Rows, each with the tier of its hidden value:
In the rows, 100 means zero.
[115 119  90  87 102 116 110  98  72 107 100 106 113 115 100 108  86 115
  98 125 113 106 114  57  98 102  94 104 102 103  98  94  87 102 102 109
  83 103 100 106  86  98 123 123 104  82  84  98  95 108 112] | J448
[ 96 116 105  82 107 136 124  92   7  99 103 107 119 112  82 126  82  85
  90 138 130  94 105  67 105 102  90  95 125 100 107 119  49  93  93 116
  79 128  96 105  98  95  94  91  90  74  63 102  70 118 152] | J988
[107  98  89  89  99 120  78 102  91 105 107 103 118 120  95 107  87 108
  88 112 108  88 112  64  95 103  91 107 100 106  92  93  80  95  95  85
 101  94 109 106  94  92 123 144  92  84  78 112  89 117 117] | J988
[111 128  91  85 109 118 127 101  61 103 110 106 114 104  99 103  94 106
  89 129 127 114 104  79 101 103  97  99 106  97  98 100  74  98  94 120
  93  94 103 102  87  97 119 115 107  83  87 100  93  99 110] | J448
[108 117  96  98 109 125   0 106  65 111 116 106 113 116  88  99  91 114
  90 114 117 125 124  81  81 104  87 100  92  98 101  96  75  99 103  81
  93  97  99 106  96  58 114  80 104  83  79 108  90  99 120] | J397
[ 93 100 101  91 100 119  48 106 116 106 106 109 115 123  90  93  94 116
  88 118 111 110 110  77  95 102  94 100  88  97  90  94  70  94  99 100
  82  83  99 103 102  80 122 125 109  83  77 108  77 100 112] | J749
[131 122  95  93  98 107 115 104  72 103  97 112 112 108  88 105  87 120
  89 132 127 118 111  58  96  93 101  97  97 101 103  87  74 101 106 128
  98 100  89  99  80  90 125 118 125  77  94  98 106  89  93] | J448
[ 92 102  96  91 106 123  46 103  60 109 103 110 115 118  85 100 100 117
  91 110 117 118 118  89 106 105  93 102  91 101  95 108  71  87  93  83
  85 102 102 106 103  74 114  96  93  84  76 109  84  99 119] | J397
[134 117 100  93 107 120  68 104  68 105 109 111 108 113  91  99  82 111
  81 123 112 113 111  59  84 100  95  98  96 100 109 108  55 107  87 106
  96 100  94 105  98  86 104  85 112  80  69 106  98  93 105] | J749
[104 110  96  93 116 126  89 101  67 111 114 110 109 117 102 103  91  98
  89 113 121 134 112  70  87 107  91  98  97  98 101 110  59 109 104  93
  91  94 102 111 100  74 109  94  92  87  70 109  87 104 120] | J749
[113 125  95  86 107 116 130 102  70 104 110 107 114 117  96 102  97 110
  89 129 130 119 107  75 103 101  97  97 105  99  99  97  74  98  96 123
  91  91  96 104  83  96 121 123 110  85  89 100  97  96 106] | J448
[108 110  86  83 103 123 111 104  92 101 102 107 116 123  98 103  90 113
  94 126 127 115 114  60 106 102  96  99  99 101 103  92  76  93  94 112
  79 102  97 106  82  96 123 124 104  86  86 102  93  99 114] | J448
[103 118  95  95 114 120   0 105  77 112 112 105 113 116  97  99  90 113
  91 104 104 115 121  82  84 106  85 106  89 104 101  98  77 108  97  76
  95  91 103 110  96  56 114  84 103  87  75 108  91 106 118] | J397
[101 112  94  90 117 121  75 103  82 114 113 111 110 117 108  96  94 102
  90 107 111 138 112  80  88 109  88 101  93 100  99 110  66 111 100  90
  88  85 100 116 100  66 113  99  91  91  69 113  93 106 114] | J749
[102 118  95  83 107 121 127  97  71 108 103 106 114 122 103 106  94 109
  98 124 124 118 113  62 110 107  91 101 106  99  97  99  83  97 100 113
  83  97 103 110  81 102 121 131  94  85  82 100  89 109 122] | J448
[ 96 112  99  89 121 129  72 101  54 111 112 110 113 118  97 108  96  94
  91 113 125 132 115  71 103 107  88  97  99  99 103 108  59 104  97  96
  86  97  99 111  96  63 108 100  93  86  68 113  86 109 134] | J749
[109 118  94  88 111 115 106 102  95 109 104  98 112 112 113  86  86 110
  91 111  79 111 109  84  78 109  84 110 102 102  94 116  81 112 102  90
  83  84 111 121 108  84 106 100  89  96  68 106  98 113 111] | J988
[ 93 100  92  89 109 116  42 108  80 109 106 109 113 121  90  86 106 123
  89 105 116 133 117  95 106 107  94 101  86  92  93 108  75  89 102  84
  80  84  98 109 102  73 119 103  89  93  80 110  91  95 112] | J397
[ 82  95 100  83 104 125  58 100  79 113 109 104 115 128 100  99 100 119
  98 106 117 107 106  99 107 111  87 105 102  99  91 109  81  91  94  78
  84  93 104 110 108  81 113 114  90  89  65 108  72 109 127] | J749
[ 83 100 101  86 103 120  85 103 117 108 105 107 119 126  98  87  95 111
  89 112 108 106 112  80  96 108  89 103  94 104  87 102  80  93  93  90
  83  78 102 108  98  85 122 138  97  90  76 109  72 109 120] | J988
[105 118  98  94 116 124   3 109  69 109 116 108 113 117  93  99  94 113
  88 110 113 127 121  81  92 104  88 100  89 102 103  96  68 105 108  88
  89  90  97 109  93  56 112  86 105  86  75 110  94 100 119] | J397
[102 117  97  92 117 122   0 111  74 107 122 110 116 123  91  91  99 115
  87 114 127 141 120  87  96 105  87  95  88  99 105  94  61 100  96  96
  86  80  93 112  90  57 116  90 104  89  74 108  93  93 124] | J397
[105 118  96  92 117 119   3 106  72 109 115 108 111 120  96  98  94 111
  89 109 111 127 121  81  93 105  88 100  88 102 102  96  69 108  97  88
  92  87  98 109  93  57 114  87 106  88  81 111  93  99 117] | J397
[107 117  94  87 108 115 110 104  82 105 108 101 113 110 106  88  85 111
  89 117  91 114 108  72  82 106  87 105 102 101  96 113  71 110  98 101
  79  85 105 117 105  84 107  97  94  93  72 103 101 108 109] | J988
[ 98 112  94  92 114 129  14 104  72 111 113 106 115 126  90  89 104 111
  89 112 129 137 120  94 100 110  83  98  94 101  93 107  72  83 100  87
  75  86  97 113  96  69 115 101  85  92  80 112  82  96 131] | J397
[ 80 101  96  86 109 125  62  99  69 113  99 105 115 123  96  99 103 113
  94 104 108 114 114  98 109 110  88 105  95 100  90 114  86  89  99  73
  81  96 106 110 105  79 114 101  77  91  71 108  76 109 127] | J749
[106 128  87  83 111 122 119 100  68 106 109 102 115 115 108  99  93 103
  92 123 114 110 106  86  96 106  94 104 105 106  94 103  86 102 101 111
  92  91 106 107  91 100 119 117  98  88  87 100  93 106 112] | J448
[ 87  95 101  82 104 123  53 104  98 112 114 105 115 129  99  92 103 121
  95 106 121 117 109 100 107 109  87 101  95 108  90 104  77  90 106  87
  82  83 102 111 108  78 118 121  96  91  71 108  78  99 122] | J749
[105 129  91  84 110 113 130  98  77 109 105 100 113 114 110 102  92 106
  92 118 106 102 104  86  95 107  92 107 105  98  92 102  92 105  94 104
  93  91 109 109  91  98 121 121  96  89  84  99  90 112 109] | J448
[ 99  99  91  85 103 125  97 102 102 105 110 101 120 129  99  99  92 105
  89 109 115  99 112  74 106 107  89 105 100  97  89 101  77  91  99  88
  90  82 108 111  92  88 121 150  87  93  77 112  80 115 125] | J988
[101 109  85  79 108 123 117 109 120 102 107 103 114 123 106  95  97 115
  90 117 120 118 114  70  99 106  93 101 101  99 101  93  81  95 105  99
  76  86 102 111  89  99 126 140  95  94  81 112  93 101 110] | J448
[ 89  99 102  86 103 122  43 104 109 107 109 109 117 129  94  94  97 117
  90 117 108 109 109  84  99 105  91 101  89  98  87  96  74  93 105  98
  78  81 102 106 104  82 120 127 102  89  74 107  77 102 119] | J749
[ 70  95 100  76 109 130  66  99  94 118 112 100 116 136 111  92 108 114
 100  99 111 110 106 108 111 117  82 106 105  99  84 113  89  91  96  75
  76  80 109 118 109  86 115 127  83  99  63 107  70 113 137] | J749
[ 87 102  97  88 108 121  56 103  64 109 104 108 115 119  88  99 102 115
  91 108 121 118 116  93 111 106  92 101  93  93  95 110  75  87  91  83
  81  96 103 105 102  77 115  99  88  87  73 109  84 102 122] | J397
[132 124  94  92 100 106 118 106  72 103 107 111 111 105  90 102  89 121
  88 131 126 118 109  63  94  96 101  97  95  98 102  89  74 102 100 126
  98  96  98  98  82  89 123 117 124  80  96 100 108  88  93] | J448
[105 108  89  84 101 117 109 105  92 102 102 105 115 119  93 112  91 108
  88 125 124  98 115  61  95 100  96 101 108 101 105  89  76  92 108 100
  85 105  99 102  89  99 121 136 101  83  85 114  88 108 118] | J448
[ 88  95 103  86 104 128  39 104  98 107 113 108 118 131  93  98  98 114
  91 115 117 112 108  87 104 106  90  99  93  95  88  95  69  91  92 103
  77  84 101 106 105  83 119 123  98  87  64 107  70 101 126] | J749
[102 105  89  84 104 122  86 106  99 100 111 106 117 124  91 105  96 111
  86 118 123 108 112  68  96 103  93 100 102  99  99  91  73  88  98  98
  87  86  96 109  90  99 126 148  96  89  81 115  90 108 119] | J988
[102 110  86  82 104 129 125 103  97 102 102 104 117 121  99 109  90 105
  93 125 126 100 114  63 105 102  95 101 106  99 104  93  78  95  92 105
  78 108 103 104  87 100 122 129  98  84  86 107  85 106 121] | J448
[ 99 113  88  80 106 128 116 107 106 100 105 106 116 122  96 102  95 109
  88 122 127 110 115  67  99 102  95  99 106  98 104  91  76  90 110 104
  79  94  99 107  88 100 124 140  97  87  79 114  88 104 116] | J448
[100 129  90  83 109 119 128 103  75 105 115 105 115 119 110  83  92 115
  87 115 111 116 108  81  89 107  93 103 105  98  90 108  77 109  95 108
  69  74 106 119 100  91 110 102  93  97  84 106 100 108 110] | J988
[115 113  96  93 113 122  88 101  79 111 112 106 110 118 107  99  85 105
  84 111 105 118 111  70  79 107  91 104  94 101 102 113  73 115 101  86
  94  93 107 112 102  86 108  87  90  89  66 104  90 104 110] | J749
[119 118  96  94 101 116 114 104  54 100 107 107 113 104  90 102  78 109
  86 130 109 105 107  67  83  96  93  99 105 100 103 105  60 107  94 114
  85 105  96 105 104  78 103  87 111  79  79 103 103 102 107] | J988
[105 116  94  94 112 122   0 108  85 112 117 105 112 121  94  86  95 120
  91 108 112 133 121  95  80 107  84 101  88 100  98  98  76  97  72  80
  88  82 106 111  96  63 117  90  98  91  76 108  92  96 127] | J397
[ 92  95 101  86 101 128  36  99  90 112 110 104 116 126  95 105  91 114
  95 111 111  95 108  91 103 107  88 103  97 102  87  97  78  93 104  90
  83  96 110 104 110  78 117 119  97  85  72 106  69 107 127] | J749
[122 117  99  87 112 118  74 104  76 105 112 107 111 119 101  91  89 109
  82 118 105 121 110  71  88 106  90 100  97  97 104 114  62 106  98  99
  90  89  98 113  99  89 105  94  98  90  63 106  94  98 113] | J988
[110 118  96  91 104 120 122 103  54 100 108 106 115 108  92 100  82 106
  87 130 112 111 107  73  87 100  93  99 108  99 102 108  58 104  96 115
  81  99 100 109 101  83 104  92 103  84  77 103 100 104 113] | J988
[ 78 101  96  85 109 121  63 103  84 114 105 104 114 125 101  90 106 118
  96  99 108 121 114 102 106 112  89 106  93  98  90 115  85  92  98  72
  82  89 107 114 105  78 117 108  79  96  71 108  83 107 122] | J749
[111 110  87  88  98 127 104 103  92 101 100 106 112 112  90 116  86 109
  88 126 119  89 115  56  90  97  96 102 106 104 105  86  76  95  98 100
  90 114 101  97  92  96 120 127 109  76  87 113  91 107 110] | J448
[101 118  96  84 114 121 108 102  72 104 108 103 113 117 104  90  89 106
  89 121 101 119 107  85  90 107  86 102 107  97  98 117  73 104  96 103
  75  86  94 120 102  87 104 104  87  93  66 104  94 109 122] | J988
[105 109  85  81 105 123 116 110 113  99 107 106 115 121  98  99  94 115
  88 123 128 117 114  68 100 101  96  98 100  97 104  89  72  94 100 110
  80  92  96 107  87  95 125 134 104  88  85 110  94  96 106] | J448
[ 98  94 100  87 100 123  38 104  94 112 111 105 113 124  96  95  98 123
  96 106 115 106 108  95 101 106  90 103  94  99  89  99  80  94 103  88
  87  91 101 105 109  74 115 114 105  86  75 108  82  98 115] | J749
[ 80 107  88  74 112 130 113 100 111 108 103  98 115 123 118 105  99 104
  93 108 103  99 114  82  96 113  86 110 111 105  92 102  97  93  97  79
  78  84 114 119  95 110 123 153  69  98  77 116  78 128 135] | J988
[109 128  89  84 109 116 124 100  68 105 109 104 116 114 104 100  95 105
  91 125 119 111 101  81  97 103  97 103 104 102  95 101  80 100  92 114
  94  94 102 105  92  97 117 115 106  87  89  99  95 103 111] | J448
